Below are the code and all the weights of a small trained network. Each question names an input and a class and asks about switching units off, where a switched-off unit gives its printed mean instead of its output.

import numpy as np


def w(rows, s, z=0):
    codes = np.array(rows[::2]) - 128.0
    scale = np.full(codes.shape[1], s)
    scale[-1] = z or s
    return codes * scale


def norm(h):
    return h / np.sqrt((h * h).mean(-1, keepdims=True) + 1e-5)


def f(y):
    return y / 2 * (1 + np.tanh(0.7978845608 * (y + 0.044715 * y**3)))


def log_softmax(a):
    a = a - a.max(-1, keepdims=True)
    return a - np.log(np.exp(a).sum(-1, keepdims=True))


def net(x, mask):
    res = np.array(x, float).reshape(1, 2) / 4 @ E
    u = 0
    for l in range(2):
        y = f(norm(res) @ A[l][:, :-1].T + A[l][:, -1])
        res = res + np.where(mask[u : u + 5], y, B[l][:, -1]) @ B[l][:, :-1]
        u += 5
    return log_softmax(norm(res)[-1] @ U[:, :-1].T + U[:, -1])


A, B = {}, {}
E = w([
[226,213,99,99,1,99,66],'x0',
[17,116,99,241,183,10,67],'x1',
],0.0046)
A[0] = w([
[135,44,207,195,156,172,153,102],'L0N0',
[186,200,64,110,55,117,155,69],'L0N1',
[119,157,110,159,50,140,173,112],'L0N2',
[144,142,155,60,105,254,238,252],'L0N3',
[107,171,157,56,141,142,140,67],'L0N4',
],0.0084,0.0032)
B[0] = w([
[122,125,45,133,141,186,148,171],'L0N0',
[144,153,143,86,178,126,115,180],'L0N1',
[30,164,125,153,133,193,111,137],'L0N2',
[247,124,135,151,240,77,163,254],'L0N3',
[143,112,145,104,188,181,162,137],'L0N4',
],0.011,0.012)
A[1] = w([
[73,52,134,136,80,254,97,156],'L1N0',
[75,101,74,144,171,22,157,255],'L1N1',
[131,57,127,123,87,165,132,105],'L1N2',
[123,128,102,206,106,98,145,189],'L1N3',
[60,176,88,111,158,153,69,133],'L1N4',
],0.0088,0.0019)
B[1] = w([
[35,76,114,112,89,94,254,137],'L1N0',
[222,151,148,73,118,114,129,255],'L1N1',
[26,99,183,201,124,164,85,112],'L1N2',
[80,158,218,80,132,93,115,172],'L1N3',
[97,95,47,236,83,252,137,177],'L1N4',
],0.0078,0.0069)
U = w([
[158,204,243,65,86,16,38,188],'0',
[237,129,80,98,247,171,152,200],'1',
[74,237,15,235,19,243,2,116],'2',
[55,117,251,122,84,205,94,15],'3',
[4,69,22,151,130,138,221,125],'4',
[79,66,156,83,52,186,57,1],'5',
],0.0088,0.0056)

Each question gives the input, the list of numbers given to net, and the class t.
The units are the neurons (one row each of A and B). Each row of codes is followed by its name. A weight is (code - 128) times the scale printed after its matrix; where a second scale follows, it is the last column's (A, B and U).
mask holds one flag per neuron, layer by layer. A switched-off neuron (its flag False) gives its mean, the last column of its row in B, instead of its output. The means were averaged over made-up inputs and are rounded, as every weight is.
A unit's drop is (log p(t) with every unit on - log p(t) with that unit switched off) / (log p(t) with every unit on - log p(t) with every unit switched off).
The circuit of an input: a set's keep is (log p(t) with only the set's units on - log p(t) with every unit switched off) / (log p(t) with every unit on - log p(t) with every unit switched off). Starting from all 10 units, units are removed one at a time, each time the one whose removal leaves the highest keep (on an exact tie, the one counted first), for as long as the keep stays at least 0.8.
circuit, biggest first: the units of the circuit, biggest drop first
k most important neurons: the k neurons with the biggest drops, biggest first
k most important neurons of layer l: the k neurons of layer l with the biggest drops, biggest first
drop of u: that unit's drop, to one decimal
input [-2,1], class 4: circuit, biggest first => L0N3; L1N0
input [7,0], class 2: 2 most important neurons of layer 0 => L0N3; L0N2
input [-5,6], class 4: 3 most important neurons of layer 0 => L0N3; L0N1; L0N0
input [5,6], class 0: circuit, biggest first => L0N0; L0N3
input [-6,7], class 4: 4 most important neurons => L0N3; L0N1; L0N0; L1N4
input [-5,3], class 4: circuit, biggest first => L0N3
input [6,7], class 0: 3 most important neurons of layer 0 => L0N0; L0N1; L0N4
input [-6,1], class 4: 2 most important neurons => L0N3; L0N0
input [8,6], class 2: 3 most important neurons => L0N3; L1N4; L0N2
input [5,7], class 0: 2 most important neurons of layer 0 => L0N0; L0N3
input [-2,2], class 4: 3 most important neurons of layer 0 => L0N3; L0N1; L0N0
input [-8,8], class 4: 2 most important neurons of layer 0 => L0N3; L0N1
input [-1,4], class 0: 2 most important neurons => L0N3; L0N1
input [-3,1], class 4: most important neuron of layer 0 => L0N3
input [0,3], class 0: 2 most important neurons => L0N3; L0N1
input [5,8], class 0: 2 most important neurons of layer 0 => L0N0; L0N3
input [-5,1], class 4: 2 most important neurons of layer 0 => L0N3; L0N0
input [-5,4], class 4: 2 most important neurons of layer 0 => L0N3; L0N1
input [-5,5], class 4: 2 most important neurons of layer 1 => L1N0; L1N4
input [8,8], class 2: drop of L0N2 => 0.2
input [3,2], class 2: drop of L0N3 => 1.0
input [-4,2], class 4: drop of L0N3 => 1.1
input [3,1], class 2: drop of L0N3 => 1.0
